Here is a tiny trained network, its code and every weight. The questions are about switching its units off for an input and a class, where a switched-off unit gives its printed mean instead of its output.

import numpy as np


def w(rows, s, z=0):
    codes = np.array(rows[::2]) - 128.0
    scale = np.full(codes.shape[1], s)
    scale[-1] = z or s
    return codes * scale


def norm(h):
    return h / np.sqrt((h * h).mean(-1, keepdims=True) + 1e-5)


def f(y):
    return np.maximum(y, 0)


def log_softmax(a):
    a = a - a.max(-1, keepdims=True)
    return a - np.log(np.exp(a).sum(-1, keepdims=True))


def net(x, mask):
    res = np.array(x, float).reshape(1, 5) / 4 @ E
    u = 0
    for l in range(3):
        y = f(norm(res) @ A[l][:, :-1].T + A[l][:, -1])
        res = res + np.where(mask[u : u + 9], y, B[l][:, -1]) @ B[l][:, :-1]
        u += 9
    return log_softmax(norm(res)[-1] @ U[:, :-1].T + U[:, -1])


A, B = {}, {}
E = w([
[172,17,175,119,235],'x0',
[69,170,101,103,188],'x1',
[110,162,109,211,226],'x2',
[97,176,253,135,168],'x3',
[151,199,100,90,178],'x4',
],0.0072)
A[0] = w([
[26,132,40,65,175,178],'L0N1',
[230,89,126,66,153,153],'L0N2',
[26,153,89,121,92,165],'L0N3',
[105,100,27,109,185,178],'L0N4',
[78,94,206,164,22,174],'L0N5',
[164,222,55,67,165,98],'L0N6',
[179,140,108,253,85,78],'L0N7',
[100,221,113,48,49,130],'L0N8',
[156,178,162,188,94,4],'L0N9',
],0.007,0.0019)
B[0] = w([
[149,148,68,226,84,219],'L0N1',
[178,186,211,109,83,200],'L0N2',
[120,151,113,4,68,220],'L0N3',
[58,102,71,217,44,210],'L0N4',
[132,186,174,50,109,244],'L0N5',
[88,254,74,149,168,208],'L0N6',
[239,54,60,143,164,201],'L0N7',
[83,124,173,101,124,253],'L0N8',
[201,146,96,103,186,158],'L0N9',
],0.0075,0.0044)
A[1] = w([
[226,100,74,140,106,128],'L1N1',
[213,74,65,118,110,14],'L1N2',
[85,206,117,176,230,231],'L1N3',
[199,95,154,50,105,169],'L1N4',
[243,162,191,60,189,167],'L1N5',
[106,166,113,101,157,3],'L1N6',
[78,91,166,148,198,44],'L1N7',
[163,158,242,167,212,134],'L1N8',
[132,2,91,135,97,145],'L1N9',
],0.0073,0.0023)
B[1] = w([
[215,207,100,196,186,218],'L1N1',
[147,130,88,188,149,194],'L1N2',
[10,121,99,117,74,254],'L1N3',
[182,149,202,182,130,239],'L1N4',
[181,58,214,122,176,234],'L1N5',
[86,121,97,200,187,146],'L1N6',
[75,155,136,154,150,162],'L1N7',
[65,103,208,211,160,235],'L1N8',
[254,115,70,211,119,215],'L1N9',
],0.0068,0.0045)
A[2] = w([
[66,73,173,81,106,4],'L2N1',
[95,12,227,176,55,178],'L2N2',
[88,184,140,167,59,143],'L2N3',
[168,107,182,142,64,172],'L2N4',
[122,105,105,90,244,202],'L2N5',
[3,114,167,163,154,70],'L2N6',
[90,7,138,192,72,154],'L2N7',
[131,21,46,135,179,120],'L2N8',
[91,229,44,103,212,113],'L2N9',
],0.0071,0.003)
B[2] = w([
[99,131,116,126,115,142],'L2N1',
[145,164,106,122,221,252],'L2N2',
[44,150,184,141,130,236],'L2N3',
[167,153,183,103,205,232],'L2N4',
[107,96,95,154,2,167],'L2N5',
[91,56,116,134,172,213],'L2N6',
[132,151,153,87,109,200],'L2N7',
[148,130,71,203,97,172],'L2N8',
[115,150,54,151,71,226],'L2N9',
],0.0088,0.0043)
U = w([
[236,115,247,96,200,154],'0',
[184,205,159,115,221,80],'1',
[172,115,44,189,92,244],'2',
[49,56,102,136,193,3],'3',
[84,126,138,136,162,207],'4',
[37,243,26,140,91,211],'5',
[133,1,89,25,137,3],'6',
[94,196,164,53,89,218],'7',
],0.0083,0.003)

Each question gives the input, the list of numbers given to net, and the class t.
The units are the neurons (one row each of A and B). Each row of codes is followed by its name. A weight is (code - 128) times the scale printed after its matrix; where a second scale follows, it is the last column's (A, B and U).
mask holds one flag per neuron, layer by layer. A switched-off neuron (its flag False) gives its mean, the last column of its row in B, instead of its output. The means were averaged over made-up inputs and are rounded, as every weight is.
A unit's drop is (log p(t) with every unit on - log p(t) with that unit switched off) / (log p(t) with every unit on - log p(t) with every unit switched off).
The circuit of an input: a set's keep is (log p(t) with only the set's units on - log p(t) with every unit switched off) / (log p(t) with every unit on - log p(t) with every unit switched off). Starting from the 12 units with the biggest drops (on a tie, the unit counted first), units are removed one at a time, each time the one whose removal leaves the highest keep (on an exact tie, the one counted first), for as long as the keep stays at least 0.8.
circuit, biggest first: the units of the circuit, biggest drop first
most important unit: the unit with the biggest drop
k most important neurons: the k neurons with the biggest drops, biggest first
top k neurons in layer l: the k neurons of layer l with the biggest drops, biggest first
drop when u is switched off: that unit's drop, to one decimal
input [-5,-6,-2,4,-6], class 1: circuit, biggest first : L2N2, L2N4
input [3,4,3,5,7], class 5: circuit, biggest first : L2N9, L1N3
input [7,-7,-4,-7,-6], class 0: circuit, biggest first : L0N2, L2N4
input [3,-5,-5,-7,-3], class 0: circuit, biggest first : L0N2, L2N4
input [0,-5,-6,-5,5], class 0: most important unit : L0N2
input [0,0,-7,0,6], class 0: circuit, biggest first : L0N4, L1N5
input [3,-4,-2,-4,4], class 0: top 2 neurons in layer 0 : L0N2, L0N1
input [-5,-1,-5,-4,-8], class 7: 2 most important neurons : L0N5, L1N5
input [0,2,-8,-1,-1], class 0: top 2 neurons in layer 0 : L0N4, L0N6
input [3,-5,-8,-8,-1], class 0: top 2 neurons in layer 0 : L0N2, L0N1
input [-5,3,-6,-5,-2], class 7: top 2 neurons in layer 0 : L0N8, L0N3
input [0,5,4,7,8], class 5: drop when L2N9 is switched off : 0.2
input [4,6,-3,-5,6], class 5: drop when L0N6 is switched off : 0.3
input [-1,-7,-7,-7,1], class 0: drop when L0N8 is switched off : 0.0
input [0,4,2,8,1], class 3: most important unit : L2N6
